Here is a tiny trained network, its code and every weight. The questions are about switching its units off for an input and a class, where a switched-off unit gives its printed mean instead of its output.

import numpy as np


def w(rows, s, z=0):
    codes = np.array(rows[::2]) - 128.0
    scale = np.full(codes.shape[1], s)
    scale[-1] = z or s
    return codes * scale


def norm(h):
    return h / np.sqrt((h * h).mean(-1, keepdims=True) + 1e-5)


def f(y):
    return np.maximum(y, 0)


def log_softmax(a):
    a = a - a.max(-1, keepdims=True)
    return a - np.log(np.exp(a).sum(-1, keepdims=True))


def net(x, mask):
    res = np.array(x, float).reshape(1, 2) / 4 @ E
    u = 0
    for l in range(2):
        y = f(norm(res) @ A[l][:, :-1].T + A[l][:, -1])
        res = res + np.where(mask[u : u + 10], y, B[l][:, -1]) @ B[l][:, :-1]
        u += 10
    return log_softmax(norm(res)[-1] @ U[:, :-1].T + U[:, -1])


A, B = {}, {}
E = w([
[94,63,203,117,206,135,202,143,134],'x0',
[127,172,168,103,103,68,133,252,129],'x1',
],0.011)
A[0] = w([
[48,71,168,242,140,63,82,115,176,79],'L0N0',
[120,189,162,99,170,115,75,222,102,199],'L0N1',
[163,114,127,150,120,122,129,132,102,82],'L0N2',
[19,65,155,110,170,226,174,68,154,3],'L0N3',
[184,157,41,224,215,195,110,68,83,195],'L0N4',
[176,243,43,134,87,192,99,119,135,211],'L0N5',
[39,47,233,73,140,139,192,167,155,103],'L0N6',
[253,166,102,150,252,10,135,99,154,73],'L0N7',
[133,145,193,136,196,11,52,60,167,81],'L0N8',
[158,105,143,149,130,152,212,118,128,122],'L0N9',
],0.0034,0.0032)
B[0] = w([
[139,98,166,133,108,80,112,133,117,140],'L0N0',
[150,1,93,231,91,122,142,115,160,235],'L0N1',
[140,119,167,191,147,137,107,142,120,128],'L0N2',
[187,146,143,139,103,76,118,187,151,195],'L0N3',
[150,73,111,168,83,35,139,238,125,252],'L0N4',
[55,104,171,56,193,220,102,172,209,254],'L0N5',
[125,137,48,59,108,172,32,168,102,252],'L0N6',
[140,107,114,136,126,171,114,140,58,128],'L0N7',
[158,101,135,83,146,99,84,118,100,128],'L0N8',
[83,144,68,113,139,132,61,161,134,168],'L0N9',
],0.0059,0.0043)
A[1] = w([
[142,232,109,147,92,147,88,105,128,5],'L1N0',
[119,112,139,179,89,90,159,119,152,32],'L1N1',
[172,110,93,112,131,120,114,181,129,171],'L1N2',
[139,215,189,90,110,56,170,177,84,88],'L1N3',
[133,136,129,174,132,169,146,49,80,29],'L1N4',
[87,117,105,101,95,136,102,125,122,74],'L1N5',
[82,132,210,113,214,154,197,130,106,48],'L1N6',
[110,135,195,137,137,159,146,128,197,28],'L1N7',
[141,111,98,163,152,145,140,1,106,114],'L1N8',
[150,227,84,126,64,131,110,96,126,32],'L1N9',
],0.012,0.0023)
B[1] = w([
[123,26,120,58,249,186,92,131,62,186],'L1N0',
[107,144,126,85,168,152,94,141,105,143],'L1N1',
[130,172,135,155,150,125,172,43,98,255],'L1N2',
[143,139,158,227,41,135,160,82,223,198],'L1N3',
[121,188,193,163,108,55,203,147,140,161],'L1N4',
[144,136,159,129,138,77,160,123,76,173],'L1N5',
[158,123,13,28,166,185,1,89,96,209],'L1N6',
[128,167,108,157,131,76,173,44,22,147],'L1N7',
[137,201,189,180,40,89,158,220,190,216],'L1N8',
[108,62,117,44,211,146,153,116,124,196],'L1N9',
],0.0078,0.0086)
U = w([
[146,78,83,2,181,156,76,156,119,162],'0',
[150,124,157,215,65,109,157,191,219,166],'1',
[110,169,131,170,156,101,175,63,30,132],'2',
[98,135,143,112,83,143,109,132,103,41],'3',
[98,162,165,110,87,170,99,145,95,2],'4',
],0.018,0.0083)

Each question gives the input, the list of numbers given to net, and the class t.
The units are the neurons (one row each of A and B). Each row of codes is followed by its name. A weight is (code - 128) times the scale printed after its matrix; where a second scale follows, it is the last column's (A, B and U).
mask holds one flag per neuron, layer by layer. A switched-off neuron (its flag False) gives its mean, the last column of its row in B, instead of its output. The means were averaged over made-up inputs and are rounded, as every weight is.
A unit's drop is (log p(t) with every unit on - log p(t) with that unit switched off) / (log p(t) with every unit on - log p(t) with every unit switched off).
The circuit of an input: a set's keep is (log p(t) with only the set's units on - log p(t) with every unit switched off) / (log p(t) with every unit on - log p(t) with every unit switched off). Starting from the 12 units with the biggest drops (on a tie, the unit counted first), units are removed one at a time, each time the one whose removal leaves the highest keep (on an exact tie, the one counted first), for as long as the keep stays at least 0.8.
units of the circuit, in order: the units of the circuit, biggest drop first
top k neurons: the k neurons with the biggest drops, biggest first
k most important neurons of layer l: the k neurons of layer l with the biggest drops, biggest first
drop of u: that unit's drop, to one decimal
input [5,-7], class 1: units of the circuit, in order : L1N8
input [-8,8], class 0: top 4 neurons : L1N0, L1N9, L0N4, L1N8
input [-3,0], class 2: 2 most important neurons of layer 0 : L0N6, L0N5
input [8,8], class 0: 2 most important neurons of layer 0 : L0N4, L0N3
input [2,-3], class 2: top 3 neurons : L0N3, L0N4, L1N6
input [3,0], class 2: top 4 neurons : L0N5, L0N6, L1N6, L1N2
input [-1,3], class 2: top 3 neurons : L0N1, L0N4, L1N8
input [-5,-6], class 1: top 2 neurons : L1N8, L0N6
input [3,1], class 2: 2 most important neurons of layer 1 : L1N6, L1N2
input [-1,1], class 2: drop of L1N7 : 0.1
input [4,-7], class 1: drop of L1N8 : 0.1
input [4,-6], class 1: drop of L1N5 : 0.0
